[ 281  150 -164  112 -128  153   79  -45   72  328  245  -97 -157   13
   77   31   19   35 -213  156   30  102 -185 -112 -101 -111 -147   66
 -102  -53  212  204   89   13  136   32]	Zep
[ 260   54  -38  216 -140  231  151    1   50  295  150   -4  -82    9
    5   75  -19  177 -262    7   75  -47  -19  -62 -204  -69 -334  164
 -242  -91  361  110   81  182  136  149]	Zep
[ -35 -246   30 -258  249  -22    2   96 -207 -111 -129 -219 -247  132
  179  126   -9 -204  -89 -214 -198   97    9 -188   -8  101  121 -187
 -217  179   -4 -109  -57 -396  189  -62]	Zep
[  31 -106  -24   10 -119  -57   64   23 -145   82  143  114   57   13
  -87  -99   16 -152 -197  134  -61   13  -62  159   -1   24   89   -1
 -189 -134   84   71  -22   15  132  -58]	Zep
[-394 -473 -164  111   54 -187  -53  -66  169 -187   60  379 -107  -63
  163 -108  269   41  262  -67  102  -37 -320  -78   35  440   77 -112
  159  510 -513  -35   39  371  147 -245]	Gekun
[ 210  -23   -2   66  -76  220  123   17   34  207   83  -22  -57  -20
   15   22   42    7 -276   81    0  -90  -57  -78 -132 -161 -253  167
 -138 -177  240  207  107  112   89   88]	Pegi
[ 194  -21  -46  122 -288  253  201    1 -101  267  161   24  -84   45
  146  163 -105   83 -324  220 -179 -136 -143   23  -79 -149 -330  124
 -169 -161  248  255   75   76  139  178]	Gekun
[-117  -84 -112  457  119  -53 -289    4    4 -190  393  476  276 -179
   -2  323  -45  -23   48 -126  -14 -537 -447  -92   19  -58 -498  281
 -107  122 -704  316 -104  -67  156  510]	Lol
[ 152  338  -25  294 -192  245   58  -19  -13 -157  -27  539 -137 -160
  227  345   73   67 -270 -322 -426 -364   75  -36 -348  163 -329  339
 -264  235 -240  212   17  243  166  329]	zime
[ 290  387    1  625 -432  171    6  176 -187   50  196  105  116  -53
  114  244 -104  146 -262  -34 -409 -590 -110  147  -44 -191 -536  763
  -94 -312 -364  259  174   84  -13  479]	Rute
[ 225   -4 -171  196 -167  309   13  -59  -69  186  160  -66   33   18
  205  116  -53   -3 -155    4  -56   32 -213   86  -58  -65 -379  167
 -165  -86  439  117  -97  132   60  315]	Pegi
[ 380  200  -93  191 -237  173  222  -94  -80  173  197  -31  -56   30
  148   78  -41  116 -270 -135  -58  130  -89   53  -86  -96 -225   18
 -119 -151  461  277   21   93   77  180]	Gopo
[  52 -105  -11 -239   30 -211   80  -17  -69   72  -12   57   86  -15
 -197 -174   81  -72  -94  -60   26   81   48   13  -60   71  332 -175
 -181 -171  -74   46  -52 -211   40 -151]	Gekun
[-238 -446  258 -181  236  146 -198   73 -305  268  -36  199    6   45
 -128   51  162 -156 -531  856  299 -522  591 -663  -52 -220   71  360
   68  -51 -271 -510  658   96  168  174]	zime
[-369 -260  310  257 -181  162  366  255 -300   35  -40 -319   -6 -166
  113  -50  -35  -81 -301  269  364 -899  237  -11 -202  -32 -130  346
  -73 -179 -105 -120   95  587 -140    8]	Gopo
[  -9  -26  -59  166   84  -52 -166  -57  164  -32  -69   31  -45   57
  -51   54  -61   66  102 -167  -92  121  -41  172  -13  112  -31  -80
  -71   88  118  105 -173  -92   80   -4]	Zab
[ -70  -67   36  138  108  -81 -163    7  113 -218  -70  104   32    2
 -132    1  -78  -37  151 -350 -129   86    2  197   12  109   -7 -103
  -98   71   92  112 -175 -146  130    7]	Pegi
[ 429  569   -4 -152  -48 -118   17  -52  272  298 -350  -80 -196  139
   80   -9    4  190  195 -654 -107  357   11 -284  -49  337  125 -128
   48  187  136 -103  170  -29  -18 -216]	Lol
[ 227  -30  -57  173 -190  287  147   -2  -43  176  173   34 -100  -29
   66  134  -37   36 -332   68 -144  -27  -71   58 -153  -96 -341  207
 -178 -159  263  232    2   81  171  204]	Tepe
[ 228   91  -62   30 -114  176  146    0  -39  313   57  -70   63  -25
  173  147  -41   24 -179  -29 -180  -63 -132  -65 -164  -17 -324   86
 -153  -73  259  112   42   70   94  195]	Gekun
[ -58  354  -96  161  105  193  273   77   84 -570  -29  405    1 -419
  395   78  327  178   41 -337   13  -99  -72 -374 -472  268 -336   -5
  174  434 -475  153   91  384  -95  165]	sigi
[ 233  186  -91  246 -236  222  136   -1  -15  114  201   38  -43   11
  190   67  -18   41 -104   -6 -116   15 -152  -83 -119    0 -315   81
 -152   24  327  100   85  122  148  141]	Pegi
[-164 -221  -74 -181  178   40 -115  122 -216 -343  -33   20  -16  -78
   51   10  170 -166   71 -354   59   13 -125 -148  -52  259   30 -140
 -118  239 -282 -199 -188   48  111   37]	Bude
[ 128   96  -83  -79   54   95    9   26  -38 -134 -206  -50 -256  -46
  140    3  132  -43   29 -580  -86  353   -5  -19 -243  501   50 -227
 -211  242  -79  -99 -168  -95  157 -143]	Lol
[-314 -373 -193 -279  299  -39 -211  -57  -85 -580 -131  234 -134 -301
  136  -16  388   16  254 -186  104  262  -33 -252 -252  464   81 -406
   82  569 -406 -280 -165  116   74 -189]	sigi
[ -91 -136 -157  142   23    3  375  133  106 -331  195  180 -171  -99
  254 -105   77  108   38 -354   35  106 -189 -378 -239  512 -134 -112
 -233  262 -104 -112   63  255  235 -118]	Lol
[  42  244  -11  109  -77   12 -111   -2 -148  150    1 -236   61  274
   58 -140  -22  316  348  -39  235   30   13   -8  240  -99  -31  222
  179  -47  345 -230  -12  345 -211  294]	Zab
[-105 -182  100 -188   -3  -56  -18  112 -128   59    2   32  -16  -32
 -194 -240   21 -120   45   21  280   27 -146 -278   31  188   77  -73
  -74  -83 -274 -148  151  198   76 -357]	Tilap
[ 271  107    7   75 -229  210  227  -74   37  196   29   41 -139  -64
  114   61   69  125 -251 -241   78  -18  -37 -111 -229  -17 -216   80
 -150  -59  304  227  143  273  146   16]	Zab
[ -56   -1    2 -309   37   37 -175   25 -149  388 -153 -135 -149   95
    4 -183   74   86  172    7  314  357 -147 -325 -124  351   63  -22
  -78  145  -98 -256   18  302   70 -380]	Tepe
[  18  -90    1 -114   24 -168   71    0   52   85   94   80  124   -2
 -100  -96   44 -164  -14 -236  -93   58 -126  126  -48  150  131 -107
 -204  -98   60  140  -79   17   97 -225]	Tepe
[-259 -167  217  221  127 -124 -403   79  -56   76 -353  117  425  -39
 -360 -114 -233 -464  142   41    4 -269 -119  304  237  178 -137   54
 -173  -39 -373 -205  -66   45   99  111]	zime
[  44  -19 -110  261  189 -128 -322 -122  185  -82  -10  -15  -48   29
 -136   17  -27   55  192 -188  -98  208  -72  187   20  118  -21  -40
  -44  138   52   94 -203 -168   96   -2]	Tilap
[  93   45  -20  -63   24  -92  -57  -96   -8  213   85   -6  280   -4
 -136   -4  -22   -7  113 -200  -20  156 -156  120  -49  145  -45 -180
 -157  -48  103   39 -144    3   33 -220]	Tilap
[ 348   50 -206  230    6  298   55  -64   71  154  118   39  -66  -41
  259  222   37    2 -232  -92 -184  103 -153  -31 -204   31 -480   81
 -217   46  313  108  -36   30   86  328]	Gopo
[-142  -81 -242  389  -32 -439 -380   38 -147 -232  277  415  255 -249
  -24  -87   37 -277  207  405  143 -135 -235 -173  248  194   64  123
  133  284 -519 -431  192  208   44  123]	sigi
[-125  -30  -76 -557   75 -455 -271  -90 -240  199 -345 -254   82 -100
   49 -257  193 -262  292  386  284   88  -74 -140  114  184  572 -191
  158  162 -302 -540  -49   61 -370 -352]	Tilap
[ -73 -508  360 -313   76   43 -210   40 -456  197 -267  131  452   54
  -11  374 -109 -279 -133 -281 -351 -538    4  174   68  -83 -366  176
 -141 -288  -78  -65 -101 -137  -82  229]	Bude
[-208 -314    7  -24  280 -197 -294  -59  -48 -214   60  -87 -114  152
 -101 -104  108    1  225 -409   87  297 -172   84   48  365  196 -147
  -15   89 -218   17 -240    1   73 -284]	Rute
[ 168  165 -162 -185  -11 -227  259  -17  105  152  180   83   34  -63
  -18 -256  110 -160   15 -202  131  311 -126 -179  -92   99  376 -204
 -187   31   59   91   57 -160  113 -395]	Zep
[ 306  125 -105  332 -191  251  187  -11   47  116  242  146   46  -13
   77  209  -91  142 -243  -72 -187   -4 -168   13 -141 -126 -506  109
 -224  -69  374  272    4   17  233  309]	Zab
[-406 -549  -28  -49   71  -36   77  131  -91 -433 -141  188  -95 -131
  278  291  -65   88   -7 -307 -211 -158 -168  300 -125  379 -189 -227
 -112  211 -263   81 -375  112  -50  -15]	Rute
[-100 -208  193 -375  -35   40 -111  -19 -315  255 -321 -245   71  194
 -110  -77 -125    5   34 -391  -72  260  144  181  -40  386  162 -136
 -198 -145  278 -237 -228  141  121 -273]	Bude
[-311 -452  -91  198   79   62   51  217   53 -751  317  554    6 -123
  114  208  120  -67  -24 -618 -153 -223  -69    3   67  233 -155   26
   15  276 -443  -25   29   33  236  337]	Gekun
[-100 -274   44   56   38   30   32 -135   67  366  359  274  388  -50
   60  386 -197  100  -48 -275 -235   64 -308  355 -128  163 -461 -130
  -38  -76  280  462 -251  314  156 -230]	Pegi
[-109 -310  395 -359 -265  194  228  234 -504  350 -285  -24   16  105
   87  166  -90 -222 -368   61 -413 -528  196   75  -30  139 -154  294
 -128 -285    5 -304   71  274   29  178]	Gekun
[-348 -388  298  229   42  140  280  263 -221 -195 -185   65 -142 -104
   65  -88   61   91  -92 -205  176 -519   12  -69 -356  447 -351    3
 -245   14 -271    5  -49  456   91    7]	Lol
[ -30 -104   -8  111  135 -104 -154  -30   91 -214  -79   39   -9  -36
  -77   96  -55   -9  102 -366 -156   40  -14  214    3   73  -35 -133
  -80  106   95  148 -196 -123   94    3]	sigi
[-385 -248  -98  238   31   11   96  112  326 -774  265  379 -215 -287
   51 -107  209  259  163 -288  245 -109  -12 -129 -260  183 -123    9
 -115  311 -354   26   73  321  133  -11]	sigi
[ 284  216   16   61  263  182   20  -83    2  263   27 -215 -238  153
 -129    4   54  432 -218  237  386 -196  219 -647 -190 -331  -44  105
 -161 -124  104  205  175   -4   22  213]	Pegi
[ 330   87  -50  221  -87  189  -14 -113   -1  311  182 -122  -75  133
   81   90    1  -16 -193  -91 -176  135 -172   74  -52  -27 -274  161
 -106 -126  346  230   31   49  169  175]	Gekun
[ 196   27 -106   95 -233  204  164  -20 -171  298  229   43   35   33
  139   42  -86   17 -174  -79  -18  -10 -265  -23  -93  -12 -319  102
 -282 -142  348  191  -32  178  154  149]	zime
[  10   29  -60  300   67  -39 -162  -24  122  -40  -47    2  -27   57
  -54  -40  -69  -25  146 -224  -73  122 -101  165   33  141  -61   38
  -93   96   78   92 -137  -37  123   17]	Rute
[-219   34 -250   44 -128  356  100  126   21 -366   45  -37 -402   20
  487    0  138   22  223 -306 -103  206 -142  180  -73  177  -75 -158
  -11  471  241   63 -204  133  149   92]	sigi
[  54   13  346  133 -493 -143  193   -1 -222  552  220  263  239  101
 -184  468 -596  391 -369   18  -31 -667   84  135  138 -283 -198   30
   53 -500  271  495  115  245  -60  -69]	Gopo
[ -18 -100  139 -124   41 -157  212  -65  -46  -66  143   40 -132 -141
  -68  166   29  192 -188 -305   30 -120   71 -309 -256   59   68 -118
  -32   36 -213  209   31  -47  155 -267]	zime
[  43 -208  183   28   15  128  301   43 -345 -385  152  370  230 -236
  324  617  177  273 -296 -385 -255 -571  257 -185 -333  116 -544   78
   63  102 -104 -122   93  338 -152  269]	Lol
[ 377  176 -152  295  -18  273  132  -26    7  257   90  -37  -62   79
  161  143  -43  191 -194 -110  -78  112 -119   -2 -205   37 -437   73
 -278  -13  492  154  -90   92   71  289]	Tilap
[ 299  153  -99  106 -245  261  284  -39   32  134  222    1 -245  -35
  130   34   51  147 -252 -132  -38   86  -68  -94 -182 -114 -193   68
 -143 -106  297  340  113   95  216   80]	Rute
[  62  167 -130 -119 -151  -34  119    4  -29  135  158  151   57  -72
  118  -16   63  -68   57   16 -134  183 -174   -3 -110  141   36 -235
  -56   69    2   88  -18  -63   79 -208]	Rute
[ 239   97  -35  199 -206  251  114   71 -178  123   39  -30  -69  -26
  219   78    0  -70 -259 -169 -141 -150 -155   45 -150  -43 -336  181
 -213 -116  240  254   23  132  143  268]	Bude
[-112  170   66 -228   63  524  114   43  215 -413 -236  366 -239 -348
  151  100  273  304  120 -570  436 -118  149 -300 -496  106 -388  135
  -76  309  -64   52  -44  770 -160    4]	Lol
[ 121  427 -100  364 -201  -91   46   72  169 -851  194  450 -381 -393
  122  141  319  210   67 -705 -112  -31   55  177 -237  -39  -15  -63
  138  357 -284  482   46   71   94  107]	Rute
[  31   24  -51  228  126  -47 -191  -21  144 -157  -84    7  -59   16
 -101  -36   -6  -14  134 -308  -42  150  -40  195  -21  182  -45  -16
  -87  105  107   68 -200  -47   91   10]	Lol
[  22 -229 -331  327  339  180   78   79   90 -599   93  148 -339 -308
  156 -107  325  -99 -217 -188   16   45   -4 -188 -426   14 -176   90
 -450  280  -81  256  -79 -197  375  271]	zime
[ 186  -62  -74    2 -124  132   24  -91  -25  280   84  -76 -109  107
   78   44  -33   50 -105  -17  -27  145 -177   68  -17  -61 -142   -6
 -120  -80  377  228  -20   83  105  -32]	Gekun
[  31 -123  377  188 -231 -207  217  123 -219 -108  276  638  445  -13
 -484   64 -333 -170 -172 -313  -48 -304   35  311  273 -109  -84  -41
 -185 -441   12  234   85  161  104  -68]	Zep
[ -97 -129 -143  -55   34  -26  -46   -9   85  -42  -20   69   71  118
  -40 -159  133  -81   31  153 -135  111  -69  174   17   99  134  -30
 -170   46   63  -69 -138  -50   66  -64]	Zab
[-139 -106 -173  -49  145   42 -284  -28  -51  -98  -34  -86   14   92
  162   -2   95  -63  245 -615  -21  344 -300 -111 -131  672  -37   -7
 -243  378 -225 -348 -296  136  137 -169]	Gopo
[ 235  -25  -55  192  -66  270  216  -33   69   78  137    0 -101 -130
  120  157   73   78 -296  -14 -100 -109  -34  -89 -252  -74 -356   85
 -108  -48  195  242   49   93  128  145]	Pegi
[ -23   38 -128 -246  -47 -155   90  -38   95   18   -2  128  120  -62
   15 -189  157  -97  103  -54  -49  241  -44   25  -49  226  275 -172
  -39  114    1 -146    4   33    2 -315]	Tilap
[ -59  -38  -76  148  136  -83 -219    1  153 -135 -119   52  -57    8
  -49   -8  -39  -76  180 -255 -117  164  -79  162   13  203   12  -92
  -76  204    7   32 -183 -134  136   48]	Tepe
[ -27    2  -64 -136   28 -192  -24   -9   61   41  137   79  153   -2
 -150 -124   74  -15   48 -128  -32  202  -26   74  -51  132  217 -172
 -135    0  -43   -3  -24 -174  137 -241]	Tilap
[ -33  -56  -34  136   77 -155 -166  -37  102  -30  -34   48  -19   31
  -58  -44  -34  -26  142 -215  -69  121  -51  118   36  112   33  -86
  -64  121   63   63  -83 -107  133  -53]	Gopo
[-115 -177   88 -472  399 -101  -99  -22  207  193 -101 -102  -73   60
 -333  -77   87  277  108 -127  327  229   84 -458 -181  107  163 -216
 -118   97 -188 -125    3  -62   95 -424]	Zep
[  89 -216 -336 -103  369   37  118  154  130 -622  129  485    8 -221
   75   84  369  151  -65 -128  137  170   26 -273 -212  135 -131 -266
 -105  243 -231 -139  -22  -71 -168   33]	Lol
[ -41  -82 -102  236  170  -40 -244  -36  158 -191 -127  -18  -89   20
  -75  -57    1    8  138 -251  -51  182  -35  183  -10  176  -24  -20
  -72  152    9   31 -226 -122   74   70]	Gopo
[  17  -11   99 -501  -80  110   73 -125  -36  215 -146 -157 -227  287
  -35 -231   44  115   19 -192   67  557  179 -347  -74  205  390 -108
 -127   29  133 -208  155 -209  253 -429]	Tepe
[-166 -415  -73  307  -29  107  211  172  -37 -405  305  411  -36 -208
  -67   33  -54 -103  -70 -170   58 -188  -89  -95  -58  152 -189 -110
 -185   64 -207  116   -5   40  272  -27]	Gekun
